Here is a tiny trained network, its code and every weight. The questions are about switching its units off for an input and a target symbol, where a switched-off unit gives its printed mean instead of its output.

import numpy as np


def w(rows, s, z=0):
    codes = np.array(rows[::2]) - 128.0
    scale = np.full(codes.shape[1], s)
    scale[-1] = z or s
    return codes * scale


def f(y):
    return y / 2 * (1 + np.tanh(0.7978845608 * (y + 0.044715 * y**3)))


def softmax(a):
    e = np.exp(a - a.max(-1, keepdims=True))
    return e / e.sum(-1, keepdims=True)


def log_softmax(a):
    a = a - a.max(-1, keepdims=True)
    return a - np.log(np.exp(a).sum(-1, keepdims=True))


def net(x, mask):
    ids = ['ΓΞΠΦΨαβζηστ'.index(c) for c in x.split()]
    T = len(ids)
    res = E[ids] + P[:T]
    u = 0
    for l in range(2):
        q, k, v = (res @ M[l].T for M in (Q, K, V))
        z = softmax(np.where(np.tri(T) > 0, q @ k.T / 2**0.5, -1e9)) @ v
        res = res + np.where(mask[u], z, O[l][:, -1]) @ O[l][:, :-1]
        u += 1
        y = f(res @ A[l][:, :-1].T + A[l][:, -1])
        res = res + np.where(mask[u : u + 12], y, B[l][:, -1]) @ B[l][:, :-1]
        u += 12
    return log_softmax(res[-1] @ U[:, :-1].T + U[:, -1])


Q, K, V, O, A, B = {}, {}, {}, {}, {}, {}
E = w([
[137,60,177,102,117,141],'Γ',
[87,117,65,101,176,130],'Ξ',
[164,128,213,76,85,174],'Π',
[135,71,168,79,112,111],'Φ',
[164,193,149,118,98,7],'Ψ',
[135,63,153,49,134,183],'α',
[64,191,69,43,113,42],'β',
[109,239,155,53,41,132],'ζ',
[211,123,67,165,109,186],'η',
[180,17,113,93,168,112],'σ',
[126,140,54,102,107,113],'τ',
],0.02)
P = w([
[65,181,130,247,160,137],'0',
[97,110,180,110,177,156],'1',
[102,116,166,107,165,149],'2',
[126,117,154,104,152,156],'3',
[129,114,140,105,135,149],'4',
[139,117,127,104,123,144],'5',
[147,118,112,105,107,143],'6',
[156,116,98,102,93,139],'7',
[166,117,86,102,78,139],'8',
[176,119,67,99,67,134],'9',
[185,117,56,100,53,131],'10',
[198,117,37,97,40,128],'11',
[198,115,29,100,23,125],'12',
[211,116,16,97,7,119],'13',
],0.015)
Q[0] = w([
[152,113,196,106,52,112],'L0H0',
[114,169,158,244,158,43],'L0H0',
],0.011)
K[0] = w([
[225,159,96,79,52,44],'L0H0',
[91,157,230,190,252,107],'L0H0',
],0.011)
V[0] = w([
[122,75,255,229,31,127],'L0H0',
[59,62,124,86,88,235],'L0H0',
],0.0058)
O[0] = w([
[188,134,187,253,121,47,3],'L0H0',
[4,7,198,255,14,40,154],'L0H0',
],0.006,0.0044)
A[0] = w([
[204,35,73,220,210,135,85],'L0N0',
[72,99,112,254,178,75,1],'L0N1',
[115,108,165,178,75,96,94],'L0N2',
[137,95,187,93,134,131,29],'L0N3',
[128,91,146,29,144,4,41],'L0N4',
[49,171,110,155,62,23,73],'L0N5',
[123,122,162,65,95,26,79],'L0N6',
[160,127,110,80,109,178,173],'L0N7',
[162,24,80,102,206,50,148],'L0N8',
[197,93,217,124,100,228,183],'L0N9',
[54,140,136,119,120,29,109],'L0N10',
[182,69,133,151,125,154,93],'L0N11',
],0.0089,0.0096)
B[0] = w([
[58,88,141,126,88,223,143],'L0N0',
[2,86,139,109,140,190,130],'L0N1',
[98,165,117,179,77,140,131],'L0N2',
[104,56,129,99,166,155,128],'L0N3',
[141,62,137,140,172,143,159],'L0N4',
[129,132,163,70,145,139,153],'L0N5',
[135,99,82,161,169,164,164],'L0N6',
[104,90,155,140,111,108,246],'L0N7',
[150,199,189,125,71,113,170],'L0N8',
[139,99,107,147,160,84,240],'L0N9',
[140,141,108,88,139,172,146],'L0N10',
[158,121,123,175,139,169,145],'L0N11',
],0.012)
Q[1] = w([
[84,94,186,118,62,102],'L1H0',
[181,8,146,154,162,144],'L1H0',
],0.012)
K[1] = w([
[118,157,94,160,53,135],'L1H0',
[179,78,88,77,8,107],'L1H0',
],0.015)
V[1] = w([
[139,132,255,81,77,195],'L1H0',
[110,86,111,134,162,189],'L1H0',
],0.0089)
O[1] = w([
[143,229,111,81,158,248,255],'L1H0',
[132,201,64,164,1,34,209],'L1H0',
],0.012,0.0058)
A[1] = w([
[113,101,102,44,199,78,147],'L1N0',
[98,176,35,94,93,109,138],'L1N1',
[82,79,171,50,87,112,173],'L1N2',
[218,27,155,150,169,148,116],'L1N3',
[150,154,72,126,154,217,36],'L1N4',
[115,89,138,89,161,7,24],'L1N5',
[109,105,105,67,169,152,3],'L1N6',
[152,42,152,44,183,98,214],'L1N7',
[166,136,230,39,97,111,95],'L1N8',
[7,113,136,116,76,122,126],'L1N9',
[98,224,46,126,153,132,21],'L1N10',
[124,28,100,105,168,177,89],'L1N11',
],0.011,0.012)
B[1] = w([
[135,65,136,112,70,115,196],'L1N0',
[105,135,226,143,183,155,250],'L1N1',
[101,125,64,153,196,116,229],'L1N2',
[118,175,167,111,230,62,186],'L1N3',
[64,138,93,185,140,69,184],'L1N4',
[162,139,189,200,136,248,153],'L1N5',
[161,194,92,186,114,106,150],'L1N6',
[129,164,103,122,31,140,250],'L1N7',
[151,72,148,139,127,130,188],'L1N8',
[168,148,114,92,142,64,187],'L1N9',
[169,51,148,122,58,153,177],'L1N10',
[127,114,224,118,167,179,174],'L1N11',
],0.012,0.016)
U = w([
[73,164,160,97,63,66,7],'Γ',
[86,104,171,115,92,131,3],'Ξ',
[94,115,158,145,152,83,88],'Π',
[88,178,124,74,140,79,175],'Φ',
[223,164,151,75,82,134,112],'Ψ',
[89,120,76,84,140,51,217],'α',
[70,70,111,41,65,127,159],'β',
[122,165,138,21,181,173,162],'ζ',
[158,67,128,172,60,101,138],'η',
[106,174,98,121,122,169,245],'σ',
[119,1,156,119,165,157,98],'τ',
],0.009,0.0063)

Each question gives the input, a string of symbols that net reads in full, and the target symbol t.
The units are the heads (2 rows each of Q, K, V and O) and the neurons (one row each of A and B). Each row of codes is followed by its name. A weight is (code - 128) times the scale printed after its matrix; where a second scale follows, it is the last column's (O, A, B and U).
mask holds one flag per unit, layer by layer, with each layer's heads first. A switched-off unit (its flag False) gives its mean, the last column of its rows in O or B, instead of its output. The means were averaged over made-up inputs and are rounded, as every weight is.
A unit's drop is (log p(t) with every unit on - log p(t) with that unit switched off) / (log p(t) with every unit on - log p(t) with every unit switched off).
The circuit of an input: a set's keep is (log p(t) with only the set's units on - log p(t) with every unit switched off) / (log p(t) with every unit on - log p(t) with every unit switched off). Starting from the 12 units with the biggest drops (on a tie, the unit counted first), units are removed one at a time, each time the one whose removal leaves the highest keep (on an exact tie, the one counted first), for as long as the keep stays at least 0.8.
units of the circuit, in order: the units of the circuit, biggest drop first
most important unit: the unit with the biggest drop
k most important neurons: the k neurons with the biggest drops, biggest first
k most important neurons of layer l: the k neurons of layer l with the biggest drops, biggest first
input σ σ ζ Ξ Π Γ β Φ Π ζ, target Ξ: most important neuron	(L0N0)
input Π η α Φ Φ Φ ζ σ Φ, target σ: units of the circuit, in order	(L0N8; L1H0; L0N0; L1N4)
input Φ β Π Π β Π η ζ Ξ, target ζ: units of the circuit, in order	(L0N9; L1N7; L0N8; L1N0)
input β σ η Π τ η α Ξ ζ, target α: units of the circuit, in order	(L1H0; L1N2)
input Γ ζ Ξ Φ α Φ β α β η Π Ψ Γ β, target β: units of the circuit, in order	(L1N0; L0N5)
input Γ α Φ ζ Π β σ Π, target σ: units of the circuit, in order	(L1H0; L0N8; L1N4; L0N0)
input ζ Φ Π β ζ τ σ β α σ Γ ζ α, target ζ: 3 most important neurons of layer 0	(L0N4; L0N7; L0N11)
input β η Γ β Π β Π σ τ τ Π, target τ: units of the circuit, in order	(L1H0; L0N8)
input Γ β β ζ Γ σ ζ Π α Ψ β Π τ, target Ψ: 4 most important neurons of layer 0	(L0N1; L0N0; L0N8; L0N7)
input η η β Π Ξ β ζ β β σ Π η, target σ: units of the circuit, in order	(L0N8; L1H0; L0N0)
input Γ τ Π σ α ζ, target Ψ: 2 most important neurons of layer 0	(L0N1; L0N0)
input ζ Π α Γ η ζ, target σ: 2 most important neurons of layer 1	(L1N4; L1N6)
input Π β Γ ζ Γ β Π Π η Π Π, target η: 2 most important neurons	(L0N0; L0N9)
input β Π Ψ η Γ α τ, target α: 4 most important neurons of layer 1	(L1N2; L1N9; L1N11; L1N10)
input Φ Ψ Π α Γ, target α: most important unit	L0N9
input Φ ζ Γ Π Π Π Ξ η Π, target η: 3 most important neurons	(L0N9; L1N5; L1N3)
input Ψ Π σ β τ, target τ: 3 most important neurons	(L1N11; L1N0; L1N5)
input Π ζ Φ ζ τ, target β: 4 most important neurons of layer 1	(L1N1; L1N7; L1N0; L1N3)
input Ψ η β η Ψ η η σ β Ξ Π Π Ξ, target τ: 2 most important neurons of layer 1	(L1N11; L1N5)
input Ξ η ζ Γ Ψ η Φ Π η ζ, target Π: units of the circuit, in order	(L1H0; L1N1; L1N7; L1N2)
input Π β ζ τ η Π Γ ζ Φ η Π ζ Π, target ζ: units of the circuit, in order	(L1H0)
input Φ Γ ζ α Π Ψ Ψ σ, target σ: 3 most important neurons	(L0N0; L0N8; L1N4)
input Π Ψ Π β β Ψ Π Γ ζ α, target ζ: 4 most important neurons of layer 1	(L1N11; L1N3; L1N10; L1N7)
input Γ Γ Π Φ Π ζ β Π Ψ Ξ ζ σ Π, target σ: 2 most important neurons	(L0N8; L0N0)
input τ Π Ψ Π Ψ Φ σ ζ τ Ξ, target η: 2 most important neurons	(L1N5; L0N8)
input Φ α ζ σ β Ξ Π, target β: units of the circuit, in order	(L1N1; L0H0)
input ζ Π Π ζ Ψ Ξ Φ τ β α η Π η α, target η: 3 most important neurons of layer 1	(L1N5; L1N3; L1N11)
input Φ Γ ζ ζ η ζ Γ τ Π β ζ ζ σ, target σ: 3 most important neurons	(L0N8; L0N0; L1N4)
input Π Ξ Π Γ, target Π: units of the circuit, in order	(L0H0; L1N3)
